Below is a small trained network, with its code and all its weights. Each question gives an input and a target symbol and asks what happens when units are switched off, that is, made to give their printed mean instead of their output.

import numpy as np


def w(rows, s, z=0):
    codes = np.array(rows[::2]) - 128.0
    scale = np.full(codes.shape[1], s)
    scale[-1] = z or s
    return codes * scale


def norm(h):
    return h / np.sqrt((h * h).mean(-1, keepdims=True) + 1e-5)


def f(y):
    return y / 2 * (1 + np.tanh(0.7978845608 * (y + 0.044715 * y**3)))


def softmax(a):
    e = np.exp(a - a.max(-1, keepdims=True))
    return e / e.sum(-1, keepdims=True)


def log_softmax(a):
    a = a - a.max(-1, keepdims=True)
    return a - np.log(np.exp(a).sum(-1, keepdims=True))


def net(x, mask):
    ids = ['βγδημξπστψω'.index(c) for c in x.split()]
    T = len(ids)
    res = E[ids] + P[:T]
    u = 0
    for l in range(3):
        q, k, v = (norm(res) @ M[l].T for M in (Q, K, V))
        z = softmax(np.where(np.tri(T) > 0, q @ k.T / 2**0.5, -1e9)) @ v
        res = res + np.where(mask[u], z, O[l][:, -1]) @ O[l][:, :-1]
        u += 1
        y = f(norm(res) @ A[l][:, :-1].T + A[l][:, -1])
        res = res + np.where(mask[u : u + 4], y, B[l][:, -1]) @ B[l][:, :-1]
        u += 4
    return log_softmax(norm(res)[-1] @ U[:, :-1].T + U[:, -1])


Q, K, V, O, A, B = {}, {}, {}, {}, {}, {}
E = w([
[133,106,106,188],'β',
[39,115,107,144],'γ',
[96,109,112,120],'δ',
[76,63,117,74],'η',
[88,124,130,188],'μ',
[110,116,206,225],'ξ',
[16,91,96,72],'π',
[125,88,141,50],'σ',
[113,202,131,71],'τ',
[235,156,128,73],'ψ',
[157,145,239,254],'ω',
],0.0038)
P = w([
[73,146,240,114],'0',
[57,141,227,115],'1',
[61,141,208,100],'2',
[71,138,196,108],'3',
[71,140,177,110],'4',
[78,134,161,122],'5',
[82,134,149,127],'6',
[86,132,131,134],'7',
[91,131,118,138],'8',
[96,130,96,143],'9',
[101,130,69,143],'10',
[109,126,36,152],'11',
[117,125,12,167],'12',
[117,121,6,179],'13',
],0.0025)
Q[0] = w([
[202,131,3,147],'L0H0',
[205,131,67,112],'L0H0',
],0.0033)
K[0] = w([
[26,21,197,141],'L0H0',
[49,3,153,103],'L0H0',
],0.0027)
V[0] = w([
[39,55,193,75],'L0H0',
[24,12,215,253],'L0H0',
],0.0015)
O[0] = w([
[81,123,49,166,254],'L0H0',
[144,101,68,255,177],'L0H0',
],0.0031,0.002)
A[0] = w([
[103,102,104,136,17],'L0N0',
[99,144,3,48,105],'L0N1',
[227,78,122,208,78],'L0N2',
[154,102,11,167,2],'L0N3',
],0.0024,0.00061)
B[0] = w([
[105,136,108,177,136],'L0N0',
[128,50,147,195,248],'L0N1',
[75,195,250,110,60],'L0N2',
[26,105,169,144,131],'L0N3',
],0.0022,0.0012)
Q[1] = w([
[196,173,254,140],'L1H0',
[54,90,116,64],'L1H0',
],0.0094)
K[1] = w([
[88,126,254,133],'L1H0',
[159,181,64,102],'L1H0',
],0.0098)
V[1] = w([
[59,147,241,103],'L1H0',
[102,255,103,149],'L1H0',
],0.0035)
O[1] = w([
[141,101,4,190,246],'L1H0',
[123,178,19,58,86],'L1H0',
],0.0037,0.0014)
A[1] = w([
[135,38,56,102,255],'L1N0',
[132,121,218,163,99],'L1N1',
[219,131,88,239,132],'L1N2',
[205,254,97,112,232],'L1N3',
],0.004,0.0017)
B[1] = w([
[168,122,233,175,253],'L1N0',
[155,148,16,71,108],'L1N1',
[151,179,142,26,129],'L1N2',
[80,59,252,108,131],'L1N3',
],0.0031,0.0037)
Q[2] = w([
[156,252,141,81],'L2H0',
[170,180,83,30],'L2H0',
],0.0033)
K[2] = w([
[114,117,204,252],'L2H0',
[210,24,157,233],'L2H0',
],0.0036)
V[2] = w([
[121,176,183,113],'L2H0',
[39,155,252,177],'L2H0',
],0.0031)
O[2] = w([
[91,209,66,240,113],'L2H0',
[252,228,49,87,252],'L2H0',
],0.0019,0.0028)
A[2] = w([
[126,63,73,61,252],'L2N0',
[42,150,107,205,145],'L2N1',
[235,223,175,158,230],'L2N2',
[56,254,98,108,19],'L2N3',
],0.0048,0.0016)
B[2] = w([
[190,217,154,171,216],'L2N0',
[175,120,143,40,250],'L2N1',
[3,146,131,127,151],'L2N2',
[213,188,116,134,150],'L2N3',
],0.0035,0.0021)
U = w([
[46,142,228,43,78],'β',
[95,120,76,110,33],'γ',
[242,37,58,7,12],'δ',
[217,104,229,225,122],'η',
[72,168,141,169,43],'μ',
[106,141,55,208,39],'ξ',
[13,70,84,45,100],'π',
[101,5,115,199,254],'σ',
[236,234,71,154,148],'τ',
[146,213,205,2,247],'ψ',
[56,175,134,206,153],'ω',
],0.0066,0.0036)

Each question gives the input, a string of symbols that net reads in full, and the target symbol t.
The units are the heads (2 rows each of Q, K, V and O) and the neurons (one row each of A and B). Each row of codes is followed by its name. A weight is (code - 128) times the scale printed after its matrix; where a second scale follows, it is the last column's (O, A, B and U).
mask holds one flag per unit, layer by layer, with each layer's heads first. A switched-off unit (its flag False) gives its mean, the last column of its rows in O or B, instead of its output. The means were averaged over made-up inputs and are rounded, as every weight is.
A unit's drop is (log p(t) with every unit on - log p(t) with that unit switched off) / (log p(t) with every unit on - log p(t) with every unit switched off).
The circuit of an input: a set's keep is (log p(t) with only the set's units on - log p(t) with every unit switched off) / (log p(t) with every unit on - log p(t) with every unit switched off). Starting from the 12 units with the biggest drops (on a tie, the unit counted first), units are removed one at a time, each time the one whose removal leaves the highest keep (on an exact tie, the one counted first), for as long as the keep stays at least 0.8.
units of the circuit, in order: the units of the circuit, biggest drop first
most important unit: the unit with the biggest drop
top k neurons: the k neurons with the biggest drops, biggest first
k most important neurons of layer l: the k neurons of layer l with the biggest drops, biggest first
drop when u is switched off: that unit's drop, to one decimal
input δ η δ ω δ σ δ μ σ σ ψ μ, target τ: units of the circuit, in order : [L1N0 L2N1 L1H0]
input ω σ τ σ σ ξ σ ψ δ, target ψ: most important unit : L2N1
input σ μ δ τ β, target τ: top 2 neurons : [L1N0 L1N2]
input η δ σ σ σ η σ δ ψ δ σ π τ, target ψ: 2 most important neurons of layer 1 : [L1N3 L1N1]
input σ σ σ σ σ δ τ δ ψ π σ ψ σ, target ψ: top 3 neurons : [L2N0 L1N3 L0N3]
input ψ σ σ ω τ π τ σ, target τ: units of the circuit, in order : [L1H0 L2N0]
input σ σ σ γ β δ, target δ: top 2 neurons : [L2N1 L2N2]
input β ψ σ τ δ σ π δ τ η, target τ: top 2 neurons : [L1N3 L2N0]
input β σ τ τ δ τ τ σ σ η τ σ γ ψ, target β: top 3 neurons : [L2N2 L1N3 L1N2]
input ψ δ δ σ σ δ δ τ τ ψ σ, target ψ: top 3 neurons : [L2N0 L1N3 L2N3]
input δ σ π τ σ, target τ: units of the circuit, in order : [L2N0 L1H0]
input δ τ ξ σ σ σ σ σ δ σ, target σ: top 2 neurons : [L2N1 L2N3]
input μ β σ ω τ ω π σ ω ψ σ τ, target ψ: top 3 neurons : [L1N3 L1N1 L2N0]
input η β τ τ σ τ δ, target τ: units of the circuit, in order : [L1H0 L2N0]
input η σ τ σ β δ δ, target δ: top 3 neurons : [L2N1 L1N3 L2N2]
input τ ψ δ μ, target τ: most important unit : L1N3
input σ δ γ ξ σ δ σ δ δ σ, target σ: 2 most important neurons of layer 1 : [L1N0 L1N2]
input ψ ξ σ σ π σ σ δ π σ δ δ σ ψ, target ψ: drop when L1N2 is switched off : 0.9
input τ σ μ δ δ τ β ψ σ ψ ψ, target β: drop when L1N3 is switched off : 0.3
input σ σ τ, target τ: drop when L1N2 is switched off : 0.1
input σ τ σ σ, target η: 2 most important neurons of layer 1 : [L1N0 L1N3]
